Here is a tiny trained network, its code and every weight. The questions are about switching its units off for an input and a target symbol, where a switched-off unit gives its printed mean instead of its output.

import numpy as np


def w(rows, s, z=0):
    codes = np.array(rows[::2]) - 128.0
    scale = np.full(codes.shape[1], s)
    scale[-1] = z or s
    return codes * scale


def f(y):
    return np.maximum(y, 0)


def softmax(a):
    e = np.exp(a - a.max(-1, keepdims=True))
    return e / e.sum(-1, keepdims=True)


def log_softmax(a):
    a = a - a.max(-1, keepdims=True)
    return a - np.log(np.exp(a).sum(-1, keepdims=True))


def net(x, mask):
    ids = ['ΛΞΣΦαβεηθ'.index(c) for c in x.split()]
    T = len(ids)
    res = E[ids] + P[:T]
    u = 0
    for l in range(3):
        q, k, v = (res @ M[l].T for M in (Q, K, V))
        z = softmax(np.where(np.tri(T) > 0, q @ k.T / 3**0.5, -1e9)) @ v
        res = res + np.where(mask[u], z, O[l][:, -1]) @ O[l][:, :-1]
        u += 1
        y = f(res @ A[l][:, :-1].T + A[l][:, -1])
        res = res + np.where(mask[u : u + 4], y, B[l][:, -1]) @ B[l][:, :-1]
        u += 4
    return log_softmax(res[-1] @ U[:, :-1].T + U[:, -1])


Q, K, V, O, A, B = {}, {}, {}, {}, {}, {}
E = w([
[152,56,115,57],'Λ',
[149,139,77,145],'Ξ',
[112,216,85,26],'Σ',
[128,112,153,43],'Φ',
[63,163,110,211],'α',
[51,229,120,56],'β',
[206,110,126,203],'ε',
[65,140,26,53],'η',
[120,9,128,160],'θ',
],0.011)
P = w([
[176,255,60,223],'0',
[116,193,72,27],'1',
[52,115,145,62],'2',
[28,99,170,93],'3',
[70,121,147,104],'4',
[122,164,94,99],'5',
[95,153,112,107],'6',
[92,133,128,107],'7',
[41,91,187,116],'8',
[54,112,156,121],'9',
[141,171,71,112],'10',
[75,123,133,122],'11',
],0.0055)
Q[0] = w([
[50,186,103,124],'0.h1',
[193,51,121,84],'0.h1',
[255,197,99,58],'0.h1',
],0.0073)
K[0] = w([
[138,255,159,198],'0.h1',
[184,23,26,75],'0.h1',
[135,88,138,178],'0.h1',
],0.0071)
V[0] = w([
[193,141,233,201],'0.h1',
[208,140,254,165],'0.h1',
[26,129,111,122],'0.h1',
],0.0075)
O[0] = w([
[120,139,129,56,11],'0.h1',
[215,168,149,75,2],'0.h1',
[99,148,63,2,192],'0.h1',
],0.0076,0.0061)
A[0] = w([
[122,96,70,164,76],'0.n1',
[182,89,60,86,118],'0.n2',
[248,116,172,133,3],'0.n3',
[52,70,120,145,229],'0.n4',
],0.011,0.0026)
B[0] = w([
[124,121,3,239,176],'0.n1',
[87,69,92,177,148],'0.n2',
[74,184,164,202,132],'0.n3',
[206,181,20,142,244],'0.n4',
],0.0062,0.011)
Q[1] = w([
[199,48,214,123],'1.h1',
[140,105,41,140],'1.h1',
[86,199,141,2],'1.h1',
],0.0094)
K[1] = w([
[139,1,182,107],'1.h1',
[228,206,46,192],'1.h1',
[160,84,145,129],'1.h1',
],0.0094)
V[1] = w([
[30,145,161,61],'1.h1',
[54,99,112,51],'1.h1',
[93,184,78,254],'1.h1',
],0.0078)
O[1] = w([
[159,122,175,81,93],'1.h1',
[159,248,92,135,121],'1.h1',
[116,176,124,141,254],'1.h1',
],0.014,0.019)
A[1] = w([
[8,159,192,47,9],'1.n1',
[125,181,44,140,219],'1.n2',
[119,140,103,61,226],'1.n3',
[126,165,149,107,68],'1.n4',
],0.011,0.0013)
B[1] = w([
[254,159,104,157,140],'1.n1',
[185,152,186,97,254],'1.n2',
[169,128,19,50,145],'1.n3',
[151,42,150,145,133],'1.n4',
],0.0085,0.03)
Q[2] = w([
[180,189,42,208],'2.h1',
[1,28,67,109],'2.h1',
[108,121,100,32],'2.h1',
],0.0082)
K[2] = w([
[78,53,50,230],'2.h1',
[196,74,255,192],'2.h1',
[118,148,125,82],'2.h1',
],0.0067)
V[2] = w([
[77,200,111,181],'2.h1',
[205,255,37,80],'2.h1',
[84,167,198,238],'2.h1',
],0.0076)
O[2] = w([
[60,74,116,209,171],'2.h1',
[99,113,157,116,250],'2.h1',
[184,254,154,161,124],'2.h1',
],0.0076,0.027)
A[2] = w([
[142,99,189,203,255],'2.n1',
[254,161,207,181,168],'2.n2',
[84,78,84,114,135],'2.n3',
[82,153,133,147,114],'2.n4',
],0.0099,0.006)
B[2] = w([
[153,8,189,163,254],'2.n1',
[133,68,203,38,250],'2.n2',
[91,94,26,153,164],'2.n3',
[89,238,253,225,224],'2.n4',
],0.0061,0.0063)
U = w([
[103,94,73,189,186],'Λ',
[130,135,125,162,103],'Ξ',
[167,167,152,115,110],'Σ',
[55,94,155,100,221],'Φ',
[112,210,202,147,44],'α',
[188,186,194,69,153],'β',
[136,78,190,136,253],'ε',
[103,190,34,184,108],'η',
[254,138,51,242,149],'θ',
],0.0079,0.0034)

Each question gives the input, a string of symbols that net reads in full, and the target symbol t.
The units are the heads (3 rows each of Q, K, V and O) and the neurons (one row each of A and B). Each row of codes is followed by its name. A weight is (code - 128) times the scale printed after its matrix; where a second scale follows, it is the last column's (O, A, B and U).
mask holds one flag per unit, layer by layer, with each layer's heads first. A switched-off unit (its flag False) gives its mean, the last column of its rows in O or B, instead of its output. The means were averaged over made-up inputs and are rounded, as every weight is.
A unit's drop is (log p(t) with every unit on - log p(t) with that unit switched off) / (log p(t) with every unit on - log p(t) with every unit switched off).
The circuit of an input: a set's keep is (log p(t) with only the set's units on - log p(t) with every unit switched off) / (log p(t) with every unit on - log p(t) with every unit switched off). Starting from the 12 units with the biggest drops (on a tie, the unit counted first), units are removed one at a time, each time the one whose removal leaves the highest keep (on an exact tie, the one counted first), for as long as the keep stays at least 0.8.
units of the circuit, in order: the units of the circuit, biggest drop first
most important unit: the unit with the biggest drop
k most important neurons: the k neurons with the biggest drops, biggest first
k most important neurons of layer l: the k neurons of layer l with the biggest drops, biggest first
input ε α η α ε Λ Λ, target θ: units of the circuit, in order	[2.h1; 1.h1; 0.h1; 0.n3]
input ε η ε β, target θ: most important unit	1.n2
input θ η η η Φ Ξ, target β: 4 most important neurons	[1.n2; 2.n2; 0.n4; 0.n1]
input Φ Ξ ε β, target β: 2 most important neurons	[1.n1; 0.n4]
input β ε η, target Φ: units of the circuit, in order	[2.h1; 1.h1; 1.n3]
input β η α α, target Φ: units of the circuit, in order	[2.h1; 1.n3; 1.h1]
input β β Φ η ε θ θ η α Σ, target Φ: units of the circuit, in order	[2.h1; 1.n3; 0.n4]
input β η ε, target Φ: 2 most important neurons	[1.n3; 0.n4]
input θ β η η θ η Λ ε, target β: units of the circuit, in order	[1.h1; 2.n2]
input ε β α ε ε Λ ε η η θ, target θ: units of the circuit, in order	[2.h1; 1.n2; 1.h1; 0.n4]
input α η η Φ, target Φ: units of the circuit, in order	[2.h1; 1.n3]
input ε η θ ε α θ η β, target β: units of the circuit, in order	[1.n1; 0.h1; 0.n1]
input η η ε α ε Φ ε α η η η, target α: 3 most important neurons	[1.n2; 0.n1; 2.n4]
input θ β η θ, target β: most important unit	1.n2
input η ε β Σ α Λ, target α: 4 most important neurons	[0.n1; 1.n3; 2.n4; 0.n4]
input η Λ Φ β Λ, target α: 2 most important neurons	[0.n1; 1.n3]
input Λ η η Φ Φ, target Φ: 3 most important neurons	[1.n3; 0.n4; 0.n1]
input θ η η η, target β: 2 most important neurons	[1.n2; 0.n4]
input η β η η β ε Ξ, target α: 2 most important neurons	[0.n1; 2.n4]
input η Φ Φ θ η Ξ θ ε, target ε: most important unit	2.n1
input ε η Σ Φ, target θ: 2 most important neurons	[1.n2; 0.n3]
input η θ η Φ ε α, target α: 2 most important neurons	[2.n4; 0.n1]
input η η ε β η Σ Ξ, target α: 3 most important neurons	[0.n1; 2.n4; 1.n2]
input η β ε β Λ Ξ η ε η, target α: 2 most important neurons of layer 1	[1.n2; 1.n1]
